Here is a tiny trained network, its code and every weight. The questions are about switching its units off for an input and a class, where a switched-off unit gives its printed mean instead of its output.

import numpy as np


def w(rows, s, z=0):
    codes = np.array(rows[::2]) - 128.0
    scale = np.full(codes.shape[1], s)
    scale[-1] = z or s
    return codes * scale


def f(y):
    return y / 2 * (1 + np.tanh(0.7978845608 * (y + 0.044715 * y**3)))


def log_softmax(a):
    a = a - a.max(-1, keepdims=True)
    return a - np.log(np.exp(a).sum(-1, keepdims=True))


def net(x, mask):
    res = np.array(x, float).reshape(1, 8) / 4 @ E
    y = f(res @ A[0][:, :-1].T + A[0][:, -1])
    res = res + np.where(mask, y, B[0][:, -1]) @ B[0][:, :-1]
    return log_softmax(res[-1] @ U[:, :-1].T + U[:, -1])


A, B = {}, {}
E = w([
[141,123,194,102,136,122,150,153,124,182,244,191],'x0',
[82,219,45,85,85,94,193,153,168,29,97,150],'x1',
[74,91,143,73,137,103,94,160,95,99,104,122],'x2',
[137,78,114,188,72,182,142,148,170,133,185,132],'x3',
[34,220,100,39,136,82,147,121,39,72,84,114],'x4',
[84,106,131,110,143,149,173,101,107,190,74,110],'x5',
[165,130,129,184,119,121,78,169,188,22,71,140],'x6',
[177,178,86,132,211,116,173,220,189,69,174,161],'x7',
],0.011)
A[0] = w([
[223,107,162,209,162,163,165,133,186,154,197,170,200],'N1',
[82,107,193,41,161,89,124,110,12,144,145,115,251],'N2',
[215,188,154,134,135,183,150,185,210,152,174,150,187],'N3',
[111,89,184,192,94,177,116,103,115,164,88,81,207],'N4',
[143,2,157,180,90,175,100,57,141,169,104,114,204],'N5',
[185,115,149,129,147,135,155,137,126,127,169,136,121],'N6',
],0.0087,0.0025)
B[0] = w([
[138,39,40,149,190,96,125,141,107,215,154,165,249],'N1',
[63,129,195,63,153,191,103,79,62,89,134,141,241],'N2',
[115,86,101,133,92,102,231,117,101,148,85,173,218],'N3',
[158,125,90,140,95,189,91,101,121,126,151,28,210],'N4',
[200,122,158,212,69,147,85,58,169,124,153,85,246],'N5',
[124,6,214,143,158,133,127,128,130,100,146,204,166],'N6',
],0.012,0.018)
U = w([
[146,73,114,130,137,90,206,155,152,196,151,171,55],'0',
[74,133,218,18,114,147,100,108,66,152,136,92,72],'1',
[94,254,48,77,80,88,196,204,197,15,56,80,254],'2',
[199,110,165,175,51,158,43,91,229,203,149,31,93],'3',
],0.0089,0.0014)

Each question gives the input, the list of numbers given to net, and the class t.
The units are the neurons (one row each of A and B). Each row of codes is followed by its name. A weight is (code - 128) times the scale printed after its matrix; where a second scale follows, it is the last column's (A, B and U).
mask holds one flag per neuron, in row order. A switched-off neuron (its flag False) gives its mean, the last column of its row in B, instead of its output. The means were averaged over made-up inputs and are rounded, as every weight is.
A unit's drop is (log p(t) with every unit on - log p(t) with that unit switched off) / (log p(t) with every unit on - log p(t) with every unit switched off).
most important unit: the unit with the biggest drop
k most important neurons: the k neurons with the biggest drops, biggest first
drop when u is switched off: that unit's drop, to one decimal
input [-2,5,-2,6,2,-4,-4,4], class 2: most important unit => N1
input [6,-4,3,2,-8,-8,-3,-1], class 0: 2 most important neurons => (N1; N3)
input [-4,-2,7,-4,-2,7,1,6], class 1: 3 most important neurons => (N1; N5; N3)
input [-6,-8,2,-3,2,7,-4,-3], class 3: 3 most important neurons => (N5; N4; N3)
input [3,0,2,-6,2,-8,0,5], class 2: 3 most important neurons => (N1; N2; N5)
input [-2,-1,-6,-3,6,7,1,4], class 2: 4 most important neurons => (N1; N6; N2; N5)
input [3,4,-5,7,5,-6,-7,-3], class 1: 3 most important neurons => (N1; N5; N3)
input [4,0,8,7,3,-5,-3,3], class 1: drop when N1 is switched off => 0.7
input [-8,-6,-2,-3,3,1,4,4], class 2: drop when N5 is switched off => 0.6
input [-5,0,5,2,-4,-3,-8,5], class 0: drop when N5 is switched off => 0.2
input [7,5,-2,7,5,-3,-5,0], class 1: 2 most important neurons => (N1; N5)
input [4,-1,5,0,2,2,6,0], class 1: 2 most important neurons => (N5; N1)
